In the rows, 128 means zero.
Each row is followed by its group and then its class within the group.
[123 115 157 209 147 105 100 168 128 126 126  88 197 197   7 123  77 128
 103  90 150 138  48] : V (34)
[137 156 132 170 126 112 128 176 139 131 127 106 133 159  80 119  93 122
 107  88 119 152  90] : N (26)
[128 131 138 141 151 136 105 152 132 130 129  94 144 176  37 108 111 107
  73 105 156 139  98] : N (25)
[138 150 129 171 148  91 110 161 136 133 134  94 151 200  64 132 102 113
 100  55 112 184  38] : N (26)
[145 114 141  92 152 106  92 105 128 134 116  95 151 148  78 128  92 138
 111 108 146 155  75] : S (31)
[121 125 140  60 156 156  96 141 129 118 118 127 139 122  32 125  78 120
 122 174 186 104 169] : S (31)
[150 125 120 158 159  79 114 159 123 130 114 100 123 132  67 126  79 129
 118  97 160 136 135] : S (19)
[129 133 129 127 135 138 130 116 141 128 138 123 107 143  86 124 124 105
  92 124 155 145 172] : N (25)
[128 133 132 159 106 116 108 129 137 137 119  84 149 162 161 130 100 135
 125  90 117 109  34] : W (23)
[121 119 158 210 120 146 114 171 138 131 132  68 164 185  53 124 120 128
  92 108 158 128   5] : V (20)
[119 161 134 164 127 140 156 158 138 130 111 119 116 168 122 114 134 123
  96 121 104 148  79] : N (25)
[127 156 128 152 139  82 149 161 130 126 129 145 121 136 109 115 122 120
  97 106 113 155 144] : N (25)
[110 123 137 121 116 151 112 134 133 129 114 118 147 166 166 128 138 140
 139 157 106  74  63] : W (23)
[146 145 134 195 119 112 139 146 134 131 130 105 123 160  89 125 112 112
  85  85 144 162 143] : N (25)
[102 115 151  69 139 217 139 106 121 106 136 177 174 104  59 130 162 104
 109 190 163  49 252] : V (34)
[130 136 127 179 130 124 142 134 134 129 124 132 100 127 174 126 156 132
 123 109 101 153 130] : N (25)
[130 118 141 161 139 120 122 143 131 131 111  95 121 133  79 135 105 137
 115 161 177 145 194] : S (19)
[136 123 136 159 118 118 140 125 128 139 132 109 130 141 107 136 134 138
 136 113 102 159  70] : V (34)
[130 104 153 153 101 131 145 123 122 123 140 142 129 107 158 122 161 130
 164 150 129 117  85] : V (20)
[123 133 135 179 125 147 123 187 138 125 122 101 163 160  85 117 115 137
 124 111 139 136  27] : V (34)
[131 119 127 109 134 151 109 117 125 108 114 146 125 115 118 122  83 133
 128 168 188  90 193] : S (31)

Each row is followed by its group and then its class within the group.
[121 105 137 138 122 122 128 130 112 113 136 129 137 130 116 116 133 112
 123 151 144 119 140] : <85> U
[123 101 134 125 145 130 134 119 132 108 134 137 139 132 132 136 136 125
 118 135 120 118 149] : <85> X
[121 107 118 114 136 119 115 134 138 121 129 109 147 123 132 125 116 146
 123  95 128 137 141] : <81> J
[130 128 109 128 126 115 134 130 144 115 145 132 153 134 118 127 119 121
 122 124 130 128 150] : <85> U
[133 117 119 108 156 125 138 125 136 109 144 115 110 124 147 137 118 142
 122 136 125 145 149] : <81> D
[133 126 130 130 147 121 131 134 122 114 131 111 128 133 122 129 113 143
 127 126 132 127 148] : <81> D
[119 110 140 115 133 124 120 138 114 116 129 130 122 132 116 114 142 129
 119 114 125 111 151] : <85> K
[144 134 117 131 143 130 132 135 134 125 128 111 116 129 132 127 123 152
 127 135 130 144 147] : <81> D
[125 101 132 137 117 125 130 116 131 101 133 139 154 138 106 133 140 113
 120 122 139 113 166] : <85> X
[ 99  89 140 125 109 138 140 119 137 118 128 133 136 144 119 130 154 129
 129  97 130 100 149] : <85> X
[144 126 142 125 165 118 139 137 114 122 121 113 140 148 113 135 106 169
 122 102 116 100 122] : <81> P
[129 117 135 120 145 120 132 133 130 131 130 107 115 136 127 140 110 164
 134  87 127 121 123] : <81> P
[126 114 130 120 132 125 140 141 116 122 129 118 110 135 126 127 118 149
 119 149 131 130 133] : <81> D
[157 112 127 123 126 118 120 137 127 117 119 121 126 126 119 134 124 153
 119 111 130 144 129] : <81> J
[118  86 138 114 144 125 127 134 125 131 110 116 146 132 130 137 112 169
 129 105 114 121 110] : <81> P
[ 98  89 142 126 118 137 135 119 126 119 127 129 143 142 123 124 150 125
 128 113 131 100 143] : <85> X
[140 122 134 122 165 122 135 131 126 111 130 100 125 141 125 140 112 171
 123  92 121 119 143] : <81> P
[127 115 126 110 131 127 135 137 133 120 118 114 115 136 129 134 121 168
 123 103 119 134 136] : <81> P
[129 108 132 116 149 124 120 133 124 124 117 123 134 121 135 131 112 149
 125 129 117 136 126] : <81> D
[107 123 141 118 117 124 136 131 108 114 123 125 115 146 113 134 116 144
 122 116 126 107 142] : <85> K
[132 108 122 114 148 123 123 130 140 131 135 106 134 120 138 130 123 147
 124  96 124 138 118] : <81> J
[143 121 125 117 138 119 126 138 136 123 125 112 134 125 136 114 126 160
 138  80 122 137 131] : <81> J
[ 95 110 151 116 125 124 118 140 114 130 119 133 125 135 110 114 128 136
 140 103 131 101 146] : <85> K
[126 127 137 130 132 126 127 134 114 125 139 120  93 127 123 123 124 127
 131 139 144 129 140] : <85> K
[130 112 130 116 129 122 129 133 121 112 136 135 102 137 111 143 132 127
 109 127 127 123 152] : <85> U
[142 106 128 121 147 125 129 135 126 120 126 111 128 130 127 134 121 156
 119 123 125 135 132] : <81> P
[147 118 127 124 144 124 127 135 134 116 125 113 111 131 118 144 118 161
 125 107 132 138 154] : <81> J
[123 100 139 139 124 132 143 124 127 113 127 128 132 149 107 139 137 137
 121 131 138 104 153] : <85> X
[128 106 132 108 144 121 134 137 128 119 129 114 117 134 130 131 119 162
 123  96 117 126 138] : <81> P
[118 108 133 115 125 115 123 131 108 110 142 134 133 137 109 128 135 108
 106 120 128 110 142] : <85> U
[139 113 110 122 126 126 135 126 156 120 122 102 145 134 136 140 118 175
 127  86 123 146 131] : <81> J
[131 100 117 119 112 122 131 141 138 128 125 118 156 129 131 104 138 148
 130 107 128 134 120] : <81> J
[109 104 131 129 132 137 135 130 120 134 129 122 121 138 117 134 137 123
 118 150 137 113 136] : <85> K
[107 114 127 118 121 126 147 131 126 117 143 124 111 144 119 133 131 132
 118 126 132 114 144] : <85> U
[124 115 131 124 126 129 122 134 115 114 129 135 129 132 115 121 140 119
 113 147 131 124 150] : <85> U
[110 109 138 120 146 125 115 129 113 116 132 117 121 128 115 141 120 121
 116 130 137 120 156] : <85> U
[127  81 134 137 130 132 127 118 137 108 132 128 163 130 119 123 151 121
 126 123 138 114 159] : <85> X
[145 140 122 125 120 123 124 139 129 116 120 109 123 138 114 124 131 158
 122  84 131 135 148] : <81> J
[118 100 143 122 109 119 127 123 119 115 134 132 129 136 111 135 129 124
 126 101 137 112 129] : <85> K
[121 111 127 128 106 125 136 121 129 106 130 144 143 142 107 139 133 119
 116 129 130 114 151] : <85> X
[136 136 126 131 126 119 135 128 136 115 127 105 133 134 133 123 116 159
 135  88 133 130 132] : <81> P
[ 78 101 142 110  95 133 131 129 111 111 122 127 113 146 114 132 135 134
 121 113 131 108 148] : <85> X
[140 124 123 136 141 128 129 124 121 110 134 122 139 148 100 144 138 124
 102 125 134 111 162] : <85> U
[150 123 109 119 126 121 137 144 140 120 130 110 126 133 132 115 129 163
 119 110 126 144 136] : <81> J
[122 100 135 113 154 123 130 139 126 124 129 105 129 135 128 127 122 165
 128  87 123 115 133] : <81> P
[162 132 130 135 148 127 148 125 136 119 120 118 114 143 129 154 112 172
 124 114 117 132 123] : <81> P

Each row is followed by its group and then its class within the group.
[143 124 119 116 119 111 113 146 134 131 131 138 127 133 121 135 143 155
 137 131 114 114 102] : bokas M
[129 130 153 130 122 101 124 178 200 142 148 150 125 136 125 130 116  64
 126 118 105 125 166] : feg H
[143 129 114 116 108 138 112 142 164 122 116 128  75 124 113 138 136 150
 118 132 171 121 141] : fos F
[141 137 124 122 123 104 124 120 128 118 115 142 126 114 130 117 138 141
 133 135 117 131 129] : bokas Z
[143 134 161 126 139 108 132 137 163 135 125 134 173 117 121 121 125  80
 134 131  92 130 151] : feg Y
[133 126 143 131 129 104 117 118 134 128 128 136 139 124 124 110 123 118
 137 131 103 119 135] : bokas Z
[125 132 155 116 110 121 132 134 150 115 108 130 152  78 128 110 126 120
 126 127 132 117 130] : bokas Z
